Rows lie near named flat spaces through zero. A row that begins with a name and a colon came from that space; any other row is followed by the name of its block's space that it lies nearest.
j562-j812: [ 12  18  -9 -18 -29  -8  -2   4 -33   5 -19   5  -7  -1 -37 -21  43  28
  22  18 -14 -15   5  -6 -21]
j357-j492: [-38  -1  22  -9  23  -9  -3  10  26  -4  40  -9  12  33  10   5 -16 -35
  -6  10 -11  20  12  11   6]
j357-j492: [ 1  3  1  3  3  3 -1  0  4  5  0  0 -2 -3 -1 -1  5 -2 -1  8  3  3  3 11
  6]
j562-j812: [ 23  21  -7  43 -30   9  -6  -2 -20  24 -32  11  11 -20 -27 -11  33  16
  -9   5   0   1  10  16 -20]
j395-j507: [-26  -4   0  14   9   5  -3  -9  -3  10 -22  -5   9   3  14   4   3 -27
  12  18  11   9  14  23  -2]
j357-j492: [-23   8   6 -23  -4 -32   7  12 -18 -11  11  -2  30  12 -29  -7  -2 -13
  -2  28  -1   3   6  44  -9]
j562-j812: [ -7  -5  18  16  14  17  -6   8  24  -2  13  -3   6  -4  17   2 -12 -18
 -30  -4  16  20 -12  18  17]
j519-j175: [  4   3   8   6   0  -9  -2   7  10  22  -2   5  -3 -14 -15 -12  31 -15
   9  29  11   2  -3  19  12]
j562-j812: [-63 -14  19 -26   3  10   2  24 -14 -48   5 -15  39  48  21  18 -29 -20
  -2  -4   4  13   8   4 -37]
j357-j492: [-18  -5   4   9  -3   6  -2   0 -14 -11 -18  -4  19   0   7  -1  -8 -11
 -13  -4  12   9  -7  14 -12]
j71-j321: [  6  -2  -1 -11  -1  11  -8  -9 -10  -4 -12  -5 -20 -10   4 -18   9   9
  -5  -7   2   0 -20 -12   9]
j562-j812: [-57 -14  17 -33   5  10   2  21 -20 -44  -8 -15  33  28  16   7 -18 -21
  -2  14  20  12  -3  28 -21]
j519-j175: [ -9 -31  13   6 -15  25   6  37   4 -24 -21   5  20   4  24  24   7  -2
  14 -16  33  -8 -16 -39 -31]
j395-j507: [  0  -3  14 -10  -7  16  -1  24   6 -14   7   1   2   5   0   1  11   8
  -4   0   9   1  -9  -9  -6]
j395-j507: [-24 -13 -10  10  23 -25   7 -22  12  14   4  -4   5  15  22  18 -27 -36
  24  -2  -9  -2  21  -9   2]
j519-j175: [  5  12   5  13  -9 -42   0   0   3  25  21   8   9   4 -33 -17  17 -15
   0   4 -23   0   0  -8  -7]
j395-j507: [ -9  11  11  22  22   3 -18 -21  21  39   1  -6 -21 -13   3 -27  23 -36
  -8  27   1  24  -1  32  35]
j357-j492: [ -6 -10  12 -10  15  15 -13 -13   2 -20   9 -13 -15  -7  22 -23 -24  -6
 -44 -29   6  18 -45  -8  24]
j562-j812: [-14  -7  -2  34   4   9   3  -5   0  -2 -15  -1  27  -1  18  19 -26 -17
 -14 -11  14  10   9  19  -9]
j357-j492: [-22   0  22   2  15  -5  -9   0   0  -8   9  -9  19 -13  -2 -24 -15 -34
 -50  11  23  29 -33  58  25]
j519-j175: [ -9  -4 -13   6  12 -16   6 -16  14  15  12   0  -7  23  15  21 -15 -11
  33  -9 -26  -9  32 -35  -8]
j395-j507: [  0   0 -11 -20  15  13   2 -14  -6 -16  -3  -8 -10  -6  14   6 -25  12
  -7   2   7   0   2  25  20]
j562-j812: [-26 -11   4 -17   4   7   3   9  -3 -20   0  -6   8  24  17  13 -11  -5
  15  -3   0  -2   7 -16 -16]
j562-j812: [ -2 -10   2   9   3  24  -2   5  10   2 -13   0  -7  -1  20  11   8  -2
  13   0  12   0   4 -13  -2]
j71-j321: [  5  11   9  13  13  12  -5   1  23   8  21   0  -3  -2   3   3  -8  -3
 -23   4  -1  15   7  24  20]
j71-j321: [-24  16   7  -5 -19 -20   4  13 -29 -33  22  -2  48  35 -25   2 -32   8
 -35 -21 -25  10   9  12 -41]
j71-j321: [ -8 -22  -1  12   7   8   1  -3   4   6 -28  -1  -2 -13  25   7   6 -21
  19   3  26  -3 -10 -10   3]
j357-j492: [  9   0   7  17  -3 -46  11  12  12  19  18  13  29 -16 -31  -2   4 -26
  -6  19  10  -1  -7  30   7]
j519-j175: [ -2   2 -16 -29  -4   9  -2 -26 -54 -41 -30 -14   3 -20   1 -22 -34  26
 -41 -18  12   3 -33  37   7]
j395-j507: [ 13  -3 -13  -5  -2 -24  10  -8  -2  -3  14   4   0   4  -5   8 -21  11
   5 -22 -18 -15   2 -28  -6]
j71-j321: [ -1 -31  -5  23  15  19  -2 -14  12  11 -37  -2 -13 -27  43   9  -2 -25
  14  -7  36  -2 -20 -15  16]
j357-j492: [  4  15 -10  -7  -6  24  -3  -2 -15   3 -24  -2 -11  -4  -6   0  22  21
  15  26   3  -3  23  28  -1]
j519-j175: [ -1  17  22   0 -16 -25 -15   3 -12   5  22   0   5   3 -37 -48  21  -7
 -39  -9 -22  17 -35  -7  -6]
j71-j321: [  2   6  -5  12 -10 -35  -1 -12  -8  23   4   5   1   6 -21 -15  14 -10
  12  -6 -26  -5   2 -27 -15]
j562-j812: [ 10  -1  -2  -5  29 -40   7 -22  24   3  50  -1  -3  -7   0  -1 -52 -17
 -33 -19 -13   6 -15  14  41]
j395-j507: [-15 -11   7  -1 -17   6  11  32  -6 -27  -2   4  35  21   3  27  -9   6
   7  -9   9  -7   9 -14 -39]
j519-j175: [ -4   1   2   8   1 -18   0  -1   9  16  12   3   0  11  -5  -1   7 -13
  13  -1 -16  -2   8 -21  -7]
j519-j175: [ -9 -13   6  -1  -7 -17  -1   4 -11   8 -22   1   6 -13  -7 -17  25 -23
  14  14  18  -3 -23  -3  -5]
j71-j321: [-13   6  15  29  12   3  -3   7  25  12  19   1  19   7   4  10 -10 -26
 -20   8   3  20  14  30   6]
j395-j507: [ 16  25   8   9   2  22 -15  -6   0  12   0  -2 -14 -24 -16 -28  18   9
 -39  19   6  21 -11  53  31]
j357-j492: [ 16 -12 -11  24 -14   1   5  -3  -6   4 -22   8   4 -10   8  11  -1   8
   9 -27   4 -13  -5 -38 -19]
j519-j175: [-11 -13  -1  -8   2  11  -1  -1  -7 -11 -17  -5  -3   0  17   2  -2  -4
   8  -4  12  -2  -9 -10  -4]
j395-j507: [ -5   3  -2   6   3   9  -8 -13  -7  14 -22  -4 -11 -12   2 -15  19  -9
   5  17   8   6  -2  18  10]
j71-j321: [-24 -30  -3 -23 -11   3   9  15 -24 -17 -47  -2  11  -1  14   9  21 -11
  48  18  33 -19  -9 -15 -26]
j71-j321: [  0   2   4 -29  -3  16  -5   8  -9 -10  -9  -5 -18  -3  -4 -14  24  14
   9  18   8  -2 -10   5   6]
[-11  -3   7   1   2  14  -4   3  -3 -13  -5  -5   7   1  10  -1  -8  -4
 -16  -4  10  10  -9  11   0] => j71-j321
[  8   4  -2  -8   7  23   7   8   6 -28  17  -2   9   2  10  23 -39  25
 -28 -12   6   4   8  26   9] => j71-j321
[ 40   4  -9  36  -6  11   0  -4  13  33 -21  13 -14 -39  -5   1  25   8
   3   9  18  -6   0  10  18] => j357-j492
[-24 -11  10  -6  -4  -9  -9  -4  -9  -9   4  -7  -2  24  10 -17  -1 -14
  -1 -29 -19   4 -20 -56 -23] => j519-j175
[  1   6  -2  -1  11   6  -5 -13   2   6  -1  -5 -11  -9   4  -8  -3  -3
  -9   8   2   7   0  23  20] => j395-j507
[  6   6  -9   2   5   3   5  -6   5  -2  10   1  -1   7   4  15 -19  12
  -1  -7 -11  -3  19   2   1] => j519-j175
[  0  10  -2 -21  13  15  -3   1  24   8  25  -3 -32  27   9  13  10  14
  32  10 -28  -5  36 -25   6] => j357-j492
[ -6  10  -5   6  -7 -26   5  -8 -16  -4  11   1  24  10 -18  -1 -22   0
 -17 -12 -18   2   8  11 -15] => j562-j812
[-11  -1   8 -14  16  49 -13  -2   9 -17  -1 -13 -25   9  32   1  -6   9
 -11  -5   5  14  -2  -1  15] => j519-j175
[ -1   5 -17 -16 -12   6   8   5  -8  -2  -5   3  -8  30   0  24  11  26
  50   3 -25 -22  44 -37 -32] => j357-j492
[ 12  -5 -19 -52  32  26  -8 -39  -5  -8 -14 -18 -65 -26  28 -20  -8  18
   7  12  10  -5 -21  15  60] => j395-j507
[-11 -23   2  18  -1  22  -7 -11 -10 -21 -21  -7   4   1  37   1 -27  -5
 -23 -51   8   6 -30 -45 -16] => j357-j492
[ -8 -11  30  -3  -5   4   3  47  32 -14  39   6  16  26   2  15   6  -7
  -2 -11   0   3  -6 -37 -18] => j395-j507
[-21 -15  23 -11 -11   0 -14  10 -18  -9 -21  -6   1  -6  -2 -39  32 -22
 -10   0  18  10 -51 -18  -9] => j519-j175
[-22  -2  14  -5   1 -10 -14  -7   1   3  15  -7 -11  25   4 -24   8 -18
  -2 -20 -27  10 -14 -48 -13] => j519-j175
[-18  -8  16 -37  12   4  -2  14   7 -20  17  -9  -7  10   6  -8   0  -8
  -1  12   8   5 -16   5  13] => j562-j812
[-12   0   8 -14   2  -3 -13 -11 -17   4 -17  -9 -12 -14  -6 -38  23 -16
  -7  16  10  10 -30  16  14] => j519-j175
[  0  10   3 -35 -16   1 -13  -5 -32 -10 -11  -7 -23   1 -20 -42  32  20
  -1   1 -14  -2 -27 -18  -6] => j71-j321
[-18   1  19  17  -4  11  -2  24  10  -2   4   2  25  12   0   8   8 -16
  -8  10  10  14   8  16 -15] => j395-j507
[-31   7   6  34 -19  10  14  31 -19 -29 -11   4  81  23  -5  44 -35  -3
 -24   1  16  12  39  57 -51] => j395-j507
[ 35  10 -22   7  13 -51   9 -36   2  23  21   6  -7 -32 -24 -12 -29  -2
 -21  -6 -13  -7 -10  27  39] => j562-j812
[-11  11  22   2 -13  18 -11  24   0  -9  10  -1   9  17 -10 -11  20   4
 -18   1  -5  14  -3  -2 -18] => j562-j812
[ 52   7 -17  31  30   3  11 -13  63  42  35  14 -31 -24  13  37 -17   8
  10   6  -3  -9  35  10  52] => j71-j321
[  6   1  11 -77  11 -19  -2  11  10 -14  43  -7 -42   9 -18 -30  21  13
  16  19 -16 -10 -26 -21  30] => j562-j812
[  7  -2   4   9   8  15  -7  -7   9   3  -2  -3 -13 -13  12  -8  -2  -2
 -18  -8   8   9 -16   2  18] => j357-j492

Each name stands for a flat space through zero: a line, a plane or more. A row that begins with a name and a colon came from that space; any other row is followed by the name of the space it lies nearest, among the names in its block.
j138j844: [  5  -5  -1 -11  -6 -10  -2  -5  -8   9  13  -6   8   8  -8   4   2   3
   9  -4   1   5   1  18  -8]
j757j450: [ -9  19   5  10  15  20  15   3  11  -9 -20  -7  -3  -5 -13   6  -9   5
   3   1  10 -18 -15   0   8]
j757j450: [-20  29 -11  15 -39  20   5 -15  16 -34  -9  23 -60 -32  49 -15  -6 -14
   1  -1  16 -30  -8 -27  24]
j757j450: [ 10  -3   4   2  15   3  -2  -2   2  -1  -4 -12   4  -7  -6   6  -1  10
  -5  -3  -6  -7  -8  -4  -3]
j451j802: [-30  32   1  -9  -6  14  28 -17  13 -16 -15 -12  -7  24 -16  14  -6  -8
  17  13  20 -14  -2  24   6]
j451j802: [ 28 -13  19  24  18  16 -23  11   3  -3  -6   5   0 -26 -11  -7   0  -2
 -23  -7 -23  -1   2 -27  15]
j757j450: [ -2  31  14   9  -2  20  27  -3   8  10  -8 -12 -11  -8  -4  -3 -14  12
  27  -2  11 -27 -15  -4   8]
j207j316: [  5 -17  -1   7  10 -18   4  19 -13  24  -4  -3   5  -4  35 -16   3  21
  -9   1  -4   9  25 -31 -15]
j138j844: [ 39 -12  27  -2   2 -19  -9 -27  -7  18  13 -38 -15  -2   0   7   3  16
   5 -21 -32 -10  21 -18 -13]
j451j802: [-48  -6 -57 -29 -15 -13  -1   9 -22 -30  -3  17  16   9  25   4   8   8
 -16  22  62   8   1  67 -17]
j138j844: [ 22   2  22  -2  -5  -5  -3 -24   4   6  10 -20 -12   5 -10   7   1  -2
   9 -10 -24  -6   9  -9   0]
j138j844: [-10   3   3  12   7  -1   8  10  10   3 -13   6 -10   7   1  -1  -3  -9
   1  -6 -11   5   2 -26   3]
j451j802: [  2 -19 -24  -5  -6  -9 -23   5 -12 -14   7  13  -1 -20  20  -3   6   6
 -19  -4  12   3  -6  13  -6]
j138j844: [ 13  14   8 -16 -14  13  -7 -44  12 -27  14 -17  -7  -1 -13  16   5  -6
   0  12  -6 -17 -11  22   9]
j757j450: [-22  22   3  18 -19   5  15  10  -2   4 -15  10 -43  -2   3  -7 -16 -10
  25 -27  15 -16   7  -6  10]
j757j450: [  4   3  14  -9 -13  -2   7  11 -20  35  21   2  27  20 -27  -9  -4  -1
  31   4  12  14  13  37  -1]
j451j802: [  3  -2  12   2  15  10   5  20 -11  19  -2  -1  36   8 -17  -9  -1   9
   0  19   9  10  14  14   2]
j451j802: [ -2  15  22  -8   0 -49  58  -9  26  71  11 -28 -21  54   5  11  -9  -3
  68 -37 -55  14 -11 -71 -33]
j207j316: [ -3  -8  12   2  18  -4  15  32 -15  37  -4   1  43  22  -7 -15   1  10
   3  22   5  25  29   0  -7]
j207j316: [-18  17   1   3 -16 -12   9 -22  16 -14 -10  -7 -56  15  -9  20  -8 -24
  21 -38 -13 -14  -5 -12   1]
j207j316: [ 17   6  -2 -19  -7  27 -22 -32  11 -37  21   1  23 -15 -24  13   8  -8
 -14  27   3  -9 -33  41  16]
j138j844: [ 24 -22  -5 -16  -2  -9 -29 -22   6 -15  25   3  16  -3  -3   8  16 -11
 -21  10 -25  16 -10   2  -3]
j757j450: [ -9  21   0   0  -4  15  18  -9  15  -8  -5  -1  -3  -3  13  -2  -2   2
   5  18   6 -12 -13 -10   8]
j138j844: [ 14   3  29  30  -6  18  -4  27  -7  25  -1  21  -4 -13  -5 -28  -8 -10
   8  -4  -8   5  22 -26  23]
j451j802: [ 12 -28 -24 -13 -18 -54  -6  -1  -5  29  29   5 -22  -2  46  -3   7   6
  15 -36 -26  17 -13 -35 -34]
j207j316: [-30   9  -4  -2  -5   7  12   8  21  -6  -5  29  12  30  -7  -2   4 -36
  -1  24  -7  27   0 -11  13]
j757j450: [  2 -11  -7   8  40   7  -9   0  13 -27 -26 -14   6 -10 -11  19   3   9
 -35  -1 -11  -7 -16 -14  -3]
j207j316: [ 16 -28 -21   4  -4 -14 -22   3  -4  -9   8  15  -7 -37  72 -22  15  17
 -39  12  -9   5   6 -46  -8]
j138j844: [  1   5   6  11   0  10   2   8  -2   2  -7   3  -5 -10   5  -9  -4   4
  -1   1   6  -7   6  -7   8]
j207j316: [ -2   6  -7  -1  17  16   9   8   8  -4  -5   0  24 -10  -2   0  -1  12
  -5  18  10  -5 -26   4   1]
j451j802: [-16   8 -10  -7 -11   6   0  -9  -1 -20  -4   4  -5   4   4   3   2  -6
  -5  11  18  -5   6  21   5]
j757j450: [ -7  -4  -5  10 -15  -3 -14   9 -11  -7  -3  16 -24  -8   0  -5  -4 -13
  -1 -20   8   0  12   7   7]
j451j802: [-25  -4   1   1   5 -17  20  19   0  21 -12   8  10  38   9  -7   3 -12
   2  11  -6  29  34 -23  -7]
j207j316: [ -5   9   3   3   9  17   7  16  -4   6  -4   4  22   0 -26  -1  -8   3
   9   6  18  -2 -13  26   6]
j138j844: [-18  17  -8 -11  -5   3  15 -12   3 -10  -5 -10  -4  10  -7  11  -4   3
  13   3  19 -12 -10  26  -3]
j207j316: [ 12  -8  -7 -13 -15  -3 -20 -34  13 -29  16   2 -10  -9  21   5  14 -11
 -22  13 -18   1  -5 -10   4]
[ 22 -13 -13 -10   7  -8  -8   9 -15  17  20  -6  22 -22  -1   1  -2  28
   9 -12   9  -5 -34  23 -18] => j451j802
[  0   1 -10  11  47  -3  16  19  19   9 -23 -16   0  -7 -27  25 -14  17
  10 -38 -13 -13 -61 -21 -17] => j451j802
[ 14 -13  -4  15  18  -5   2  32 -25  27  -9  -8   8 -30  25 -18  -7  42
  -3 -12  18 -12   5  -9 -14] => j207j316
[-21  22  22  12   1  26  12  -6  12 -18 -24   1  -5  21 -18  -1  -1 -23
  -8  25   2  -1  33  -4  25] => j451j802
[ 27 -27   9  -8 -39 -21 -45 -26 -23  -7  32   6 -23  -3  10  -8  14 -19
 -13 -11 -17  13  47  12   4] => j207j316
[-18  36  14  -5  20  34  34  -1   7  -1 -19 -23  29  19 -48  14 -13  10
  22  22  29 -19 -16  44   8] => j451j802
[  7  -5  -5  -2  -4   8 -16  -5  -1 -15   6   7   4 -14   4  -3   5  -2
 -14   9   3  -1  -4   9   7] => j757j450
[ 27  -8   7 -17  -1  21 -24 -14  -9 -11  26  -2  46  -9 -25   0  10   4
 -15  34   7   5  -5  47   9] => j207j316
[  5  21   7  -4 -19   8  20 -17  10   8  12  -5  -8  -8  25 -10  -2   8
  20  13   1 -15 -11 -15   4] => j757j450
[  1 -17 -24 -29   3 -20 -14 -24   9 -21  16  -5  15  12   0  22  15  -5
 -16   7 -12  14 -22  15 -17] => j138j844
[ 41 -32   8 -17 -31 -27 -33  -4 -35  34  52   5  17  -5   2 -16  10   4
  11  -9  -9  22  23  28 -11] => j757j450
[-14   6   1  10  23  -4  29  26   0  25 -21  -9   7   8   5  -3  -9  18
  12  -5   6  -2  -1 -20 -12] => j207j316
[ -7   2  -4 -12 -10  14  -3   4 -21  -4   7   5  32   3  -4 -11   4   8
  -6  34  36   4  21  49   6] => j451j802
[  8  -9   6   7  -1  12 -18   6  -9  -8   0  11   9 -11   1 -11   5  -3
 -20  14   3   5  20   4  12] => j451j802
[-15   5 -11 -12 -16  -1   2  -8  -6 -10   4   4   1   8   9  -1   3  -2
   1  13  19   1  10  24   0] => j451j802
[ 23   5  15   4  31  18   4  -2   2   4  -7 -28  21 -15 -27  10  -6  26
   0   0  -2 -20 -22   8  -1] => j757j450
[ -3 -10 -11   5  -3 -17   0   0   5  -2  -5   5 -22  -8  43  -7   5   2
 -12  -6 -12   3   7 -42  -8] => j207j316
[-17  -2  -7   1 -19  -4  -7  11 -10  -2   2  23  -8  10  -3  -7  -1 -20
   3  -4  13  13  17  17   7] => j757j450
[ 28 -12   4  -6 -18 -20 -10 -12  -4  20  29  -3 -12 -13  19  -6   3   6
  14 -18 -21   1  -7 -17 -10] => j451j802
